Here is a tiny trained network, its code and every weight. The questions are about switching its units off for an input and a target symbol, where a switched-off unit gives its printed mean instead of its output.

import numpy as np


def w(rows, s, z=0):
    codes = np.array(rows[::2]) - 128.0
    scale = np.full(codes.shape[1], s)
    scale[-1] = z or s
    return codes * scale


def f(y):
    return np.maximum(y, 0)


def softmax(a):
    e = np.exp(a - a.max(-1, keepdims=True))
    return e / e.sum(-1, keepdims=True)


def log_softmax(a):
    a = a - a.max(-1, keepdims=True)
    return a - np.log(np.exp(a).sum(-1, keepdims=True))


def net(x, mask):
    ids = ['βγδζηθλμξπστφ'.index(c) for c in x.split()]
    T = len(ids)
    res = E[ids] + P[:T]
    u = 0
    for l in range(2):
        q, k, v = (res @ M[l].T for M in (Q, K, V))
        z = softmax(np.where(np.tri(T) > 0, q @ k.T / 2**0.5, -1e9)) @ v
        res = res + np.where(mask[u], z, O[l][:, -1]) @ O[l][:, :-1]
        u += 1
        y = f(res @ A[l][:, :-1].T + A[l][:, -1])
        res = res + np.where(mask[u : u + 16], y, B[l][:, -1]) @ B[l][:, :-1]
        u += 16
    return log_softmax(res[-1] @ U[:, :-1].T + U[:, -1])


Q, K, V, O, A, B = {}, {}, {}, {}, {}, {}
E = w([
[47,82,254,163,228],'β',
[114,145,135,105,48],'γ',
[93,228,105,183,211],'δ',
[167,111,132,87,27],'ζ',
[72,175,147,137,8],'η',
[168,117,167,42,160],'θ',
[25,175,168,212,155],'λ',
[239,157,36,88,108],'μ',
[215,63,187,35,107],'ξ',
[169,3,234,93,143],'π',
[200,181,97,119,252],'σ',
[166,148,8,243,77],'τ',
[180,8,97,194,146],'φ',
],0.0087)
P = w([
[60,165,110,74,156],'0',
[144,192,248,149,106],'1',
[89,146,94,95,154],'2',
[161,152,208,162,108],'3',
[115,122,76,120,158],'4',
[177,110,166,171,105],'5',
[135,89,44,138,159],'6',
[183,82,123,174,106],'7',
],0.011)
Q[0] = w([
[215,130,122,155,102],'L0H0',
[31,120,51,2,165],'L0H0',
],0.0099)
K[0] = w([
[138,70,114,215,186],'L0H0',
[28,186,187,1,147],'L0H0',
],0.0089)
V[0] = w([
[57,192,173,68,154],'L0H0',
[138,118,97,255,100],'L0H0',
],0.0061)
O[0] = w([
[53,12,8,106,86,60],'L0H0',
[140,163,254,127,111,4],'L0H0',
],0.0054,3.2e-05)
A[0] = w([
[172,44,132,148,135,167],'L0N0',
[152,166,220,101,156,2],'L0N1',
[205,98,56,188,115,128],'L0N2',
[164,99,154,118,153,182],'L0N3',
[20,151,83,124,154,201],'L0N4',
[153,76,116,2,193,192],'L0N5',
[127,154,147,99,136,220],'L0N6',
[139,141,31,142,156,81],'L0N7',
[137,109,176,179,125,44],'L0N8',
[121,114,149,172,72,101],'L0N9',
[195,132,89,46,104,125],'L0N10',
[172,109,118,88,51,143],'L0N11',
[179,125,109,77,57,159],'L0N12',
[121,138,126,150,213,100],'L0N13',
[104,128,93,154,111,131],'L0N14',
[160,102,123,142,46,140],'L0N15',
],0.0094,0.0041)
B[0] = w([
[176,93,153,150,152,226],'L0N0',
[255,176,134,56,18,183],'L0N1',
[128,162,150,161,152,205],'L0N2',
[152,117,134,170,103,214],'L0N3',
[116,120,92,212,63,230],'L0N4',
[140,97,109,47,228,253],'L0N5',
[142,75,94,157,88,200],'L0N6',
[165,218,122,111,128,184],'L0N7',
[160,161,158,120,117,175],'L0N8',
[142,154,103,81,223,172],'L0N9',
[69,159,165,71,119,193],'L0N10',
[82,149,231,86,148,201],'L0N11',
[80,152,182,94,129,207],'L0N12',
[59,218,143,138,141,159],'L0N13',
[149,145,159,151,100,157],'L0N14',
[125,141,183,165,168,200],'L0N15',
],0.008,0.0049)
Q[1] = w([
[82,87,1,107,82],'L1H0',
[245,163,108,108,59],'L1H0',
],0.0079)
K[1] = w([
[29,126,117,138,45],'L1H0',
[144,136,76,255,166],'L1H0',
],0.0077)
V[1] = w([
[91,135,169,67,105],'L1H0',
[176,2,132,123,116],'L1H0',
],0.0069)
O[1] = w([
[78,99,211,111,161,253],'L1H0',
[81,1,98,91,22,248],'L1H0',
],0.0077,0.00051)
A[1] = w([
[10,154,98,138,138,183],'L1N0',
[93,145,101,103,14,162],'L1N1',
[96,127,134,254,113,113],'L1N2',
[115,192,88,151,116,254],'L1N3',
[175,105,79,73,158,149],'L1N4',
[104,90,17,138,163,147],'L1N5',
[24,92,137,161,98,143],'L1N6',
[186,185,129,170,37,13],'L1N7',
[170,143,171,161,134,95],'L1N8',
[185,80,118,130,21,145],'L1N9',
[103,180,90,65,175,79],'L1N10',
[171,121,67,179,105,177],'L1N11',
[142,182,81,237,108,138],'L1N12',
[149,118,208,163,133,94],'L1N13',
[131,172,164,159,11,148],'L1N14',
[72,63,135,106,92,145],'L1N15',
],0.0095,0.0071)
B[1] = w([
[159,162,214,137,175,215],'L1N0',
[185,99,118,186,118,168],'L1N1',
[77,115,150,15,107,190],'L1N2',
[180,113,130,200,117,243],'L1N3',
[81,121,53,149,83,187],'L1N4',
[48,185,121,157,219,189],'L1N5',
[178,62,179,73,174,182],'L1N6',
[121,156,38,2,138,198],'L1N7',
[143,158,97,127,156,212],'L1N8',
[68,140,118,188,74,215],'L1N9',
[150,159,133,67,39,176],'L1N10',
[61,96,128,147,105,186],'L1N11',
[122,92,171,100,69,220],'L1N12',
[104,193,113,117,155,231],'L1N13',
[89,78,37,125,103,254],'L1N14',
[221,110,142,139,124,195],'L1N15',
],0.0088,0.0073)
U = w([
[150,59,70,125,190,142],'β',
[95,127,163,144,222,54],'γ',
[66,119,78,232,184,205],'δ',
[3,162,115,68,162,98],'ζ',
[55,199,179,196,118,72],'η',
[132,97,142,42,129,106],'θ',
[18,121,189,120,110,109],'λ',
[131,210,114,187,192,186],'μ',
[200,131,221,91,131,109],'ξ',
[189,46,170,190,59,129],'π',
[255,152,160,247,166,253],'σ',
[204,198,100,58,128,37],'τ',
[59,127,51,116,49,137],'φ',
],0.0086,0.0044)

Each question gives the input, a string of symbols that net reads in full, and the target symbol t.
The units are the heads (2 rows each of Q, K, V and O) and the neurons (one row each of A and B). Each row of codes is followed by its name. A weight is (code - 128) times the scale printed after its matrix; where a second scale follows, it is the last column's (O, A, B and U).
mask holds one flag per unit, layer by layer, with each layer's heads first. A switched-off unit (its flag False) gives its mean, the last column of its rows in O or B, instead of its output. The means were averaged over made-up inputs and are rounded, as every weight is.
A unit's drop is (log p(t) with every unit on - log p(t) with that unit switched off) / (log p(t) with every unit on - log p(t) with every unit switched off).
The circuit of an input: a set's keep is (log p(t) with only the set's units on - log p(t) with every unit switched off) / (log p(t) with every unit on - log p(t) with every unit switched off). Starting from the 12 units with the biggest drops (on a tie, the unit counted first), units are removed one at a time, each time the one whose removal leaves the highest keep (on an exact tie, the one counted first), for as long as the keep stays at least 0.8.
units of the circuit, in order: the units of the circuit, biggest drop first
unit that matters most: the unit with the biggest drop
top k neurons: the k neurons with the biggest drops, biggest first
top k neurons in layer l: the k neurons of layer l with the biggest drops, biggest first
input σ σ ζ τ ζ μ, target τ: units of the circuit, in order : (L0H0; L1N7; L0N1; L0N5)
input η φ ζ μ, target φ: top 2 neurons : (L1N14; L0N5)
input θ φ τ τ, target φ: units of the circuit, in order : (L0N5; L1N14)
input ζ λ δ λ σ η θ, target ζ: units of the circuit, in order : (L0N5; L1N3; L0H0; L1N5)
input δ π β θ, target π: unit that matters most : L0H0
input β ζ φ ζ τ δ, target τ: top 2 neurons : (L1N7; L0N4)
input η β β ζ γ ζ σ β, target σ: top 2 neurons : (L0N4; L1N7)
input τ δ β η γ θ φ θ, target φ: top 2 neurons in layer 0 : (L0N1; L0N0)
input λ δ τ ζ π θ, target π: top 2 neurons in layer 1 : (L1N7; L1N5)
input ξ ζ ξ μ ζ π, target π: top 2 neurons in layer 1 : (L1N9; L1N15)
input σ θ φ σ σ, target μ: top 3 neurons in layer 1 : (L1N5; L1N3; L1N14)
input μ φ η γ, target φ: top 2 neurons in layer 0 : (L0N5; L0N1)
input ζ π π π π φ φ ξ, target φ: top 2 neurons : (L0N1; L1N9)
input δ ζ β, target γ: unit that matters most : L0H0
input ζ δ η ζ π φ λ, target λ: top 2 neurons in layer 0 : (L0N4; L0N5)
input μ τ θ φ, target φ: top 3 neurons in layer 1 : (L1N9; L1N7; L1N14)
input ξ γ τ, target φ: top 3 neurons in layer 1 : (L1N12; L1N7; L1N11)
input β η η ζ τ β, target τ: top 2 neurons : (L0N1; L1N7)
input ζ ζ η, target π: top 2 neurons : (L0N4; L0N5)
input ζ φ θ λ δ, target η: top 2 neurons : (L0N4; L0N7)
input β β ζ τ φ π, target φ: top 3 neurons in layer 1 : (L1N9; L1N14; L1N7)
input φ φ λ φ σ λ, target φ: top neuron : (L0N5)
input σ β η π, target π: top 2 neurons in layer 0 : (L0N0; L0N10)
input θ β ξ τ, target τ: top 2 neurons : (L1N7; L0N9)
